Below are the code and all the weights of a small trained network. Each question names an input and a target symbol and asks about switching units off, where a switched-off unit gives its printed mean instead of its output.

import numpy as np


def w(rows, s, z=0):
    codes = np.array(rows[::2]) - 128.0
    scale = np.full(codes.shape[1], s)
    scale[-1] = z or s
    return codes * scale


def norm(h):
    return h / np.sqrt((h * h).mean(-1, keepdims=True) + 1e-5)


def f(y):
    return y / 2 * (1 + np.tanh(0.7978845608 * (y + 0.044715 * y**3)))


def softmax(a):
    e = np.exp(a - a.max(-1, keepdims=True))
    return e / e.sum(-1, keepdims=True)


def log_softmax(a):
    a = a - a.max(-1, keepdims=True)
    return a - np.log(np.exp(a).sum(-1, keepdims=True))


def net(x, mask):
    ids = ['δθλξσω'.index(c) for c in x.split()]
    T = len(ids)
    res = E[ids] + P[:T]
    u = 0
    for l in range(3):
        q, k, v = (norm(res) @ M[l].T for M in (Q, K, V))
        z = softmax(np.where(np.tri(T) > 0, q @ k.T / 2**0.5, -1e9)) @ v
        res = res + np.where(mask[u], z, O[l][:, -1]) @ O[l][:, :-1]
        u += 1
        y = f(norm(res) @ A[l][:, :-1].T + A[l][:, -1])
        res = res + np.where(mask[u : u + 4], y, B[l][:, -1]) @ B[l][:, :-1]
        u += 4
    return log_softmax(norm(res)[-1] @ U[:, :-1].T + U[:, -1])


Q, K, V, O, A, B = {}, {}, {}, {}, {}, {}
E = w([
[149,145,91,106],'δ',
[179,97,89,189],'θ',
[88,49,150,78],'λ',
[180,106,101,123],'ξ',
[111,85,133,153],'σ',
[211,79,254,116],'ω',
],0.022)
P = w([
[49,82,103,202],'0',
[68,69,133,110],'1',
[120,112,162,139],'2',
[115,123,146,118],'3',
[108,86,150,78],'4',
[173,128,141,164],'5',
[136,99,134,122],'6',
[177,193,3,197],'7',
[182,138,184,133],'8',
[102,79,95,146],'9',
[74,91,102,77],'10',
[154,92,81,181],'11',
[188,193,133,155],'12',
],0.0074)
Q[0] = w([
[105,177,125,124],'0.h1',
[81,177,187,254],'0.h1',
],0.009)
K[0] = w([
[206,214,132,127],'0.h1',
[3,178,46,114],'0.h1',
],0.0037)
V[0] = w([
[254,9,153,107],'0.h1',
[193,162,201,172],'0.h1',
],0.007)
O[0] = w([
[251,143,97,162,254],'0.h1',
[116,103,95,165,115],'0.h1',
],0.018,0.0076)
A[0] = w([
[182,98,212,77,252],'0.n1',
[141,156,160,115,110],'0.n2',
[119,191,130,224,107],'0.n3',
[98,208,1,183,191],'0.n4',
],0.0093,0.0019)
B[0] = w([
[105,92,43,142,254],'0.n1',
[26,121,162,100,125],'0.n2',
[177,45,100,71,140],'0.n3',
[121,38,254,54,182],'0.n4',
],0.0097,0.0053)
Q[1] = w([
[9,171,169,86],'1.h1',
[91,185,96,134],'1.h1',
],0.013)
K[1] = w([
[249,97,1,121],'1.h1',
[230,198,32,203],'1.h1',
],0.009)
V[1] = w([
[79,233,136,151],'1.h1',
[61,76,130,254],'1.h1',
],0.007)
O[1] = w([
[248,38,93,233,2],'1.h1',
[95,160,154,222,149],'1.h1',
],0.012,0.0056)
A[1] = w([
[156,248,161,209,252],'1.n1',
[112,117,48,212,192],'1.n2',
[141,103,78,100,167],'1.n3',
[165,169,51,125,142],'1.n4',
],0.011,0.0031)
B[1] = w([
[36,163,162,79,236],'1.n1',
[2,186,67,231,180],'1.n2',
[174,188,202,61,228],'1.n3',
[150,211,205,188,254],'1.n4',
],0.0073,0.0044)
Q[2] = w([
[71,22,98,60],'2.h1',
[212,255,218,65],'2.h1',
],0.0055)
K[2] = w([
[116,156,211,173],'2.h1',
[132,61,198,255],'2.h1',
],0.0089)
V[2] = w([
[164,84,118,205],'2.h1',
[132,8,79,142],'2.h1',
],0.013)
O[2] = w([
[75,23,179,38,251],'2.h1',
[13,6,2,103,79],'2.h1',
],0.0059,0.0021)
A[2] = w([
[190,128,182,99,48],'2.n1',
[104,167,53,179,81],'2.n2',
[160,51,149,50,209],'2.n3',
[180,193,254,131,252],'2.n4',
],0.0064,0.0036)
B[2] = w([
[166,43,147,1,149],'2.n1',
[68,31,169,127,120],'2.n2',
[24,133,96,76,200],'2.n3',
[83,97,204,142,254],'2.n4',
],0.0093,0.0073)
U = w([
[102,157,109,80,163],'δ',
[105,37,79,142,90],'θ',
[5,87,71,81,251],'λ',
[144,163,112,141,45],'ξ',
[23,84,146,178,242],'σ',
[86,15,196,123,30],'ω',
],0.011,0.0027)

Each question gives the input, a string of symbols that net reads in full, and the target symbol t.
The units are the heads (2 rows each of Q, K, V and O) and the neurons (one row each of A and B). Each row of codes is followed by its name. A weight is (code - 128) times the scale printed after its matrix; where a second scale follows, it is the last column's (O, A, B and U).
mask holds one flag per unit, layer by layer, with each layer's heads first. A switched-off unit (its flag False) gives its mean, the last column of its rows in O or B, instead of its output. The means were averaged over made-up inputs and are rounded, as every weight is.
A unit's drop is (log p(t) with every unit on - log p(t) with that unit switched off) / (log p(t) with every unit on - log p(t) with every unit switched off).
The circuit of an input: a set's keep is (log p(t) with only the set's units on - log p(t) with every unit switched off) / (log p(t) with every unit on - log p(t) with every unit switched off). Starting from the 12 units with the biggest drops (on a tie, the unit counted first), units are removed one at a time, each time the one whose removal leaves the highest keep (on an exact tie, the one counted first), for as long as the keep stays at least 0.8.
circuit, biggest first: the units of the circuit, biggest drop first
most important unit: the unit with the biggest drop
k most important neurons: the k neurons with the biggest drops, biggest first
top k neurons in layer l: the k neurons of layer l with the biggest drops, biggest first
input δ θ θ ω δ, target θ: most important unit => 0.h1
input δ σ θ θ λ θ ω σ δ σ δ, target θ: top 2 neurons in layer 0 => 0.n1, 0.n3
input ω ω θ, target ω: top 3 neurons in layer 0 => 0.n4, 0.n1, 0.n3
input ω ω δ θ, target ω: circuit, biggest first => 0.n4, 2.h1, 0.h1
input δ ξ δ σ θ ξ, target θ: circuit, biggest first => 0.h1, 1.h1, 2.h1
input θ ω θ θ δ ξ δ, target λ: 2 most important neurons => 0.n4, 0.n3
input ξ λ δ δ δ δ σ σ σ θ σ σ, target δ: circuit, biggest first => 1.h1, 2.h1
input δ σ σ σ θ λ δ ω σ, target θ: 2 most important neurons => 0.n1, 2.n4
input δ σ ξ λ σ θ λ, target θ: circuit, biggest first => 0.h1, 1.h1, 0.n1, 0.n4
input σ ω θ σ δ ω ω ξ, target σ: circuit, biggest first => 1.h1, 0.h1, 1.n2
input σ δ θ λ ω λ, target σ: circuit, biggest first => 0.h1, 1.h1, 0.n1
input ω θ σ δ, target ω: circuit, biggest first => 0.n4, 0.h1, 2.h1
input δ σ δ θ λ θ λ ξ δ ω ω δ θ, target θ: circuit, biggest first => 0.h1, 1.h1, 2.h1, 0.n1
input λ ξ λ ξ θ σ ω ω δ δ δ, target ξ: circuit, biggest first => 0.h1
input ξ δ σ ω σ θ λ, target δ: 2 most important neurons => 0.n4, 0.n1
input θ δ σ σ δ δ δ λ δ ω, target λ: 3 most important neurons => 0.n4, 0.n1, 0.n3
input σ ξ σ ξ δ δ σ λ θ ξ, target σ: top 2 neurons in layer 1 => 1.n2, 1.n3
input δ σ θ ω, target θ: 2 most important neurons => 0.n1, 1.n4
input λ ξ ξ ξ λ σ δ θ σ λ, target ξ: 2 most important neurons => 0.n4, 1.n1
input θ δ θ λ δ δ δ σ δ ω δ θ, target λ: most important unit => 1.h1
input δ σ δ σ δ θ λ, target θ: 3 most important neurons => 0.n1, 0.n4, 1.n1
input σ σ ω δ θ σ σ ω σ λ ω, target σ: 4 most important neurons => 0.n1, 0.n4, 1.n1, 1.n3
input θ δ σ ω δ λ λ ξ ξ ω, target λ: 3 most important neurons => 0.n4, 0.n3, 0.n1
input θ ξ δ λ σ σ λ λ σ, target λ: top 2 neurons in layer 1 => 1.n4, 1.n3
